Below are the code and all the weights of a small trained network. Each question names an input and a class and asks about switching units off, where a switched-off unit gives its printed mean instead of its output.

import numpy as np


def w(rows, s, z=0):
    codes = np.array(rows[::2]) - 128.0
    scale = np.full(codes.shape[1], s)
    scale[-1] = z or s
    return codes * scale


def norm(h):
    return h / np.sqrt((h * h).mean(-1, keepdims=True) + 1e-5)


def f(y):
    return np.maximum(y, 0)


def log_softmax(a):
    a = a - a.max(-1, keepdims=True)
    return a - np.log(np.exp(a).sum(-1, keepdims=True))


def net(x, mask):
    res = np.array(x, float).reshape(1, 4) / 4 @ E
    u = 0
    for l in range(2):
        y = f(norm(res) @ A[l][:, :-1].T + A[l][:, -1])
        res = res + np.where(mask[u : u + 4], y, B[l][:, -1]) @ B[l][:, :-1]
        u += 4
    return log_softmax(norm(res)[-1] @ U[:, :-1].T + U[:, -1])


A, B = {}, {}
E = w([
[144,118,130,121,150,253,150],'x0',
[163,26,22,173,149,119,145],'x1',
[131,131,129,132,122,127,132],'x2',
[157,200,66,80,162,125,158],'x3',
],0.0025)
A[0] = w([
[84,152,105,134,101,39,86,60],'L0N1',
[123,149,67,120,108,15,70,2],'L0N2',
[211,254,65,113,173,96,160,25],'L0N3',
[129,119,121,149,126,246,133,15],'L0N4',
],0.0035,0.0025)
B[0] = w([
[171,134,179,131,191,115,205,212],'L0N1',
[173,114,182,153,161,91,187,210],'L0N2',
[30,47,110,1,130,146,133,250],'L0N3',
[184,139,179,135,178,43,178,195],'L0N4',
],0.0051,0.0018)
A[1] = w([
[88,68,190,190,105,123,97,8],'L1N1',
[155,67,23,150,153,99,145,144],'L1N2',
[75,215,181,66,132,124,129,204],'L1N3',
[169,117,136,108,169,253,162,45],'L1N4',
],0.0058,0.0015)
B[1] = w([
[104,163,31,13,165,142,161,191],'L1N1',
[120,183,175,161,89,193,77,255],'L1N2',
[153,99,92,203,109,172,97,249],'L1N3',
[124,120,154,124,128,3,147,206],'L1N4',
],0.006,0.0048)
U = w([
[143,163,130,238,85,221,59,185],'0',
[173,105,195,149,162,13,187,182],'1',
[50,103,54,1,131,156,128,1],'2',
],0.0083,0.0008)

Each question gives the input, the list of numbers given to net, and the class t.
The units are the neurons (one row each of A and B). Each row of codes is followed by its name. A weight is (code - 128) times the scale printed after its matrix; where a second scale follows, it is the last column's (A, B and U).
mask holds one flag per neuron, layer by layer. A switched-off neuron (its flag False) gives its mean, the last column of its row in B, instead of its output. The means were averaged over made-up inputs and are rounded, as every weight is.
A unit's drop is (log p(t) with every unit on - log p(t) with that unit switched off) / (log p(t) with every unit on - log p(t) with every unit switched off).
The circuit of an input: a set's keep is (log p(t) with only the set's units on - log p(t) with every unit switched off) / (log p(t) with every unit on - log p(t) with every unit switched off). Starting from all 8 units, units are removed one at a time, each time the one whose removal leaves the highest keep (on an exact tie, the one counted first), for as long as the keep stays at least 0.8.
units of the circuit, in order: the units of the circuit, biggest drop first
most important unit: the unit with the biggest drop
k most important neurons: the k neurons with the biggest drops, biggest first
top k neurons in layer l: the k neurons of layer l with the biggest drops, biggest first
input [6,2,0,2], class 1: units of the circuit, in order : [L1N4]
input [-5,5,7,-5], class 0: 2 most important neurons : [L1N2 L1N4]
input [2,4,0,-8], class 2: 2 most important neurons : [L1N1 L1N3]
input [-5,-5,7,-7], class 2: 3 most important neurons : [L1N1 L1N2 L1N4]
input [8,-4,7,0], class 1: top 2 neurons in layer 1 : [L1N4 L1N2]
input [8,3,4,-8], class 1: 3 most important neurons : [L1N4 L0N4 L0N3]
input [-1,7,-7,7], class 0: top 2 neurons in layer 1 : [L1N2 L1N1]
input [-5,-5,2,-6], class 2: top 3 neurons in layer 1 : [L1N1 L1N2 L1N4]
input [-4,-6,5,1], class 0: top 2 neurons in layer 1 : [L1N3 L1N4]
input [1,6,-1,-7], class 2: top 2 neurons in layer 1 : [L1N1 L1N3]
input [-3,-4,5,-7], class 2: 2 most important neurons : [L1N1 L1N2]
input [8,2,-1,6], class 1: top 2 neurons in layer 1 : [L1N4 L1N1]
input [7,1,-3,-8], class 2: 3 most important neurons : [L1N1 L0N1 L0N2]
input [-4,-7,-7,2], class 0: most important unit : L1N3
input [7,5,-2,2], class 1: 2 most important neurons : [L1N4 L1N3]
input [-3,-7,-1,7], class 0: top 3 neurons in layer 1 : [L1N3 L1N1 L1N4]
input [-6,6,2,3], class 0: top 2 neurons in layer 1 : [L1N2 L1N4]
input [-4,-7,8,1], class 0: top 2 neurons in layer 1 : [L1N3 L1N4]
input [7,1,6,-8], class 2: 2 most important neurons : [L1N1 L0N1]
input [4,0,-8,-7], class 2: top neuron in layer 1 : [L1N1]
input [8,-6,8,-6], class 1: 3 most important neurons : [L1N4 L1N2 L0N4]
